Below are the code and all the weights of a small trained network. Each question names an input and a target symbol and asks about switching units off, where a switched-off unit gives its printed mean instead of its output.

import numpy as np


def w(rows, s, z=0):
    codes = np.array(rows[::2]) - 128.0
    scale = np.full(codes.shape[1], s)
    scale[-1] = z or s
    return codes * scale


def norm(h):
    return h / np.sqrt((h * h).mean(-1, keepdims=True) + 1e-5)


def f(y):
    return y / 2 * (1 + np.tanh(0.7978845608 * (y + 0.044715 * y**3)))


def softmax(a):
    e = np.exp(a - a.max(-1, keepdims=True))
    return e / e.sum(-1, keepdims=True)


def log_softmax(a):
    a = a - a.max(-1, keepdims=True)
    return a - np.log(np.exp(a).sum(-1, keepdims=True))


def net(x, mask):
    ids = ['δεζθμσφψω'.index(c) for c in x.split()]
    T = len(ids)
    res = E[ids] + P[:T]
    u = 0
    for l in range(2):
        r = norm(res)
        for j in range(2):
            rows = slice(2 * j, 2 * j + 2)
            q, k, v = (r @ M[l][rows].T for M in (Q, K, V))
            z = softmax(np.where(np.tri(T) > 0, q @ k.T / 2**0.5, -1e9)) @ v
            o = O[l][rows]
            res = res + np.where(mask[u + j], z, o[:, -1]) @ o[:, :-1]
        u += 2
        y = f(norm(res) @ A[l][:, :-1].T + A[l][:, -1])
        res = res + np.where(mask[u : u + 4], y, B[l][:, -1]) @ B[l][:, :-1]
        u += 4
    return log_softmax(norm(res)[-1] @ U[:, :-1].T + U[:, -1])


Q, K, V, O, A, B = {}, {}, {}, {}, {}, {}
E = w([
[79,217,18,75,183],'δ',
[130,123,125,195,126],'ε',
[172,94,115,199,154],'ζ',
[173,126,118,54,108],'θ',
[152,87,173,164,183],'μ',
[199,151,231,81,171],'σ',
[172,46,64,51,4],'φ',
[73,145,153,165,80],'ψ',
[138,133,164,88,172],'ω',
],0.023)
P = w([
[152,255,133,217,138],'0',
[132,212,130,214,139],'1',
[134,184,120,197,138],'2',
[129,166,117,176,132],'3',
[132,150,121,162,120],'4',
[124,143,118,146,117],'5',
[123,130,114,131,116],'6',
[115,120,113,121,113],'7',
[102,110,109,112,109],'8',
[93,102,108,104,106],'9',
[92,93,107,99,100],'10',
[93,91,99,91,92],'11',
],0.007)
Q[0] = w([
[191,90,37,165,189],'L0H0',
[150,142,216,63,120],'L0H0',
[43,165,86,255,63],'L0H1',
[101,182,184,72,69],'L0H1',
],0.0089)
K[0] = w([
[174,106,117,110,181],'L0H0',
[76,92,185,42,140],'L0H0',
[91,202,29,191,13],'L0H1',
[46,126,211,1,131],'L0H1',
],0.0079)
V[0] = w([
[172,50,47,182,146],'L0H0',
[4,131,117,182,11],'L0H0',
[37,143,13,34,2],'L0H1',
[12,93,203,136,173],'L0H1',
],0.0054)
O[0] = w([
[33,176,179,75,79,68],'L0H0',
[127,19,48,63,172,185],'L0H0',
[207,179,173,205,187,4],'L0H1',
[66,167,226,2,159,175],'L0H1',
],0.0063,0.0037)
A[0] = w([
[191,217,237,29,187,2],'L0N0',
[109,233,168,157,89,125],'L0N1',
[162,245,116,97,210,100],'L0N2',
[171,95,150,190,174,117],'L0N3',
],0.012,0.0067)
B[0] = w([
[251,167,239,83,164,255],'L0N0',
[135,133,91,176,198,182],'L0N1',
[69,146,152,81,79,227],'L0N2',
[116,176,132,144,175,149],'L0N3',
],0.019,0.0055)
Q[1] = w([
[114,88,250,179,130],'L1H0',
[86,148,71,129,162],'L1H0',
[117,104,117,91,19],'L1H1',
[186,166,82,137,115],'L1H1',
],0.011)
K[1] = w([
[151,47,235,125,126],'L1H0',
[67,120,74,161,194],'L1H0',
[32,42,133,66,2],'L1H1',
[163,126,48,107,50],'L1H1',
],0.0085)
V[1] = w([
[142,194,120,198,127],'L1H0',
[175,189,104,187,142],'L1H0',
[254,112,79,107,85],'L1H1',
[105,53,137,167,52],'L1H1',
],0.0059)
O[1] = w([
[137,58,182,102,133,193],'L1H0',
[134,115,110,83,75,181],'L1H0',
[79,39,144,95,207,2],'L1H1',
[133,116,254,138,140,111],'L1H1',
],0.0091,0.0028)
A[1] = w([
[99,170,234,104,91,4],'L1N0',
[64,197,78,199,183,36],'L1N1',
[104,176,222,66,50,53],'L1N2',
[150,182,121,162,249,103],'L1N3',
],0.013,0.0045)
B[1] = w([
[149,135,145,142,42,190],'L1N0',
[105,88,190,76,140,254],'L1N1',
[112,126,116,164,171,232],'L1N2',
[158,94,1,172,204,201],'L1N3',
],0.018,0.0081)
U = w([
[42,235,116,82,144,172],'δ',
[123,136,125,79,121,73],'ε',
[150,173,78,100,97,132],'ζ',
[104,153,142,196,79,217],'θ',
[100,123,104,171,218,207],'μ',
[183,196,190,96,164,183],'σ',
[156,71,96,65,53,96],'φ',
[115,144,132,96,128,70],'ψ',
[42,79,252,96,157,3],'ω',
],0.012,0.0053)

Each question gives the input, a string of symbols that net reads in full, and the target symbol t.
The units are the heads (2 rows each of Q, K, V and O) and the neurons (one row each of A and B). Each row of codes is followed by its name. A weight is (code - 128) times the scale printed after its matrix; where a second scale follows, it is the last column's (O, A, B and U).
mask holds one flag per unit, layer by layer, with each layer's heads first. A switched-off unit (its flag False) gives its mean, the last column of its rows in O or B, instead of its output. The means were averaged over made-up inputs and are rounded, as every weight is.
A unit's drop is (log p(t) with every unit on - log p(t) with that unit switched off) / (log p(t) with every unit on - log p(t) with every unit switched off).
The circuit of an input: a set's keep is (log p(t) with only the set's units on - log p(t) with every unit switched off) / (log p(t) with every unit on - log p(t) with every unit switched off). Starting from all 12 units, units are removed one at a time, each time the one whose removal leaves the highest keep (on an exact tie, the one counted first), for as long as the keep stays at least 0.8.
units of the circuit, in order: the units of the circuit, biggest drop first
most important unit: the unit with the biggest drop
k most important neurons: the k neurons with the biggest drops, biggest first
k most important neurons of layer l: the k neurons of layer l with the biggest drops, biggest first
heads that matter: for each layer, one digit per head in row order, 1 if its drop is at least 0.15 and else 0, layers parted by /
drop of u: that unit's drop, to one decimal
input ω ζ σ ζ, target ω: heads that matter	11 / 10
input ψ ε φ ψ ζ σ φ θ δ ζ ε, target ω: 3 most important neurons	(L0N0, L0N2, L1N3)
input σ σ ψ ε φ δ φ μ μ μ σ μ, target θ: heads that matter	11 / 01
input φ μ ψ δ ε ψ ζ μ, target ω: units of the circuit, in order	(L0H1, L0N0, L1N3)
input ψ μ ψ ζ μ ζ δ σ ψ ε θ ζ, target θ: units of the circuit, in order	(L0N0, L1N1, L1N3)
input ε ω μ ψ, target μ: most important unit	L0N1
input μ ε σ θ δ ζ ψ δ ω ζ, target ω: 4 most important neurons	(L0N0, L0N3, L1N3, L0N2)
input ψ ψ ψ ζ φ ψ σ μ ε ζ δ ζ, target θ: units of the circuit, in order	(L0H0, L0N0, L1H1)
input σ ω ψ θ θ φ φ θ, target ω: units of the circuit, in order	(L1H1, L1N3)
input ε δ ψ ψ ζ ψ σ ψ θ, target φ: 3 most important neurons	(L0N0, L1N1, L1N3)
input ζ ε δ μ, target μ: 3 most important neurons	(L0N2, L1N3, L0N3)
input θ σ ε ψ δ δ ψ δ σ σ ψ, target θ: heads that matter	10 / 00
input σ φ ψ, target μ: 2 most important neurons	(L0N1, L1N3)
input σ ψ ε ω σ φ μ ε μ ε, target θ: 4 most important neurons	(L0N1, L1N1, L0N0, L1N3)
input ψ ω ψ ψ ψ δ μ ψ θ μ μ, target θ: 3 most important neurons	(L0N1, L0N0, L1N1)
input ψ ψ μ θ σ ε μ, target ω: 4 most important neurons	(L0N0, L0N2, L0N1, L0N3)
input δ ψ σ ψ ψ σ φ σ ψ σ ψ, target θ: 3 most important neurons of layer 1	(L1N0, L1N1, L1N2)
input φ ε θ, target ω: 4 most important neurons	(L0N0, L1N3, L0N1, L1N0)
input ψ δ σ μ ψ ψ σ θ, target φ: drop of L1N0	-0.2
input σ φ ψ ω ω ψ ψ σ ψ σ μ, target μ: drop of L1N3	0.9
input δ ε ψ μ σ ψ μ ε, target ω: drop of L0N1	0.2
input ψ ε ψ ε σ ζ ψ ε ψ ε δ ε, target θ: drop of L1N1	0.2
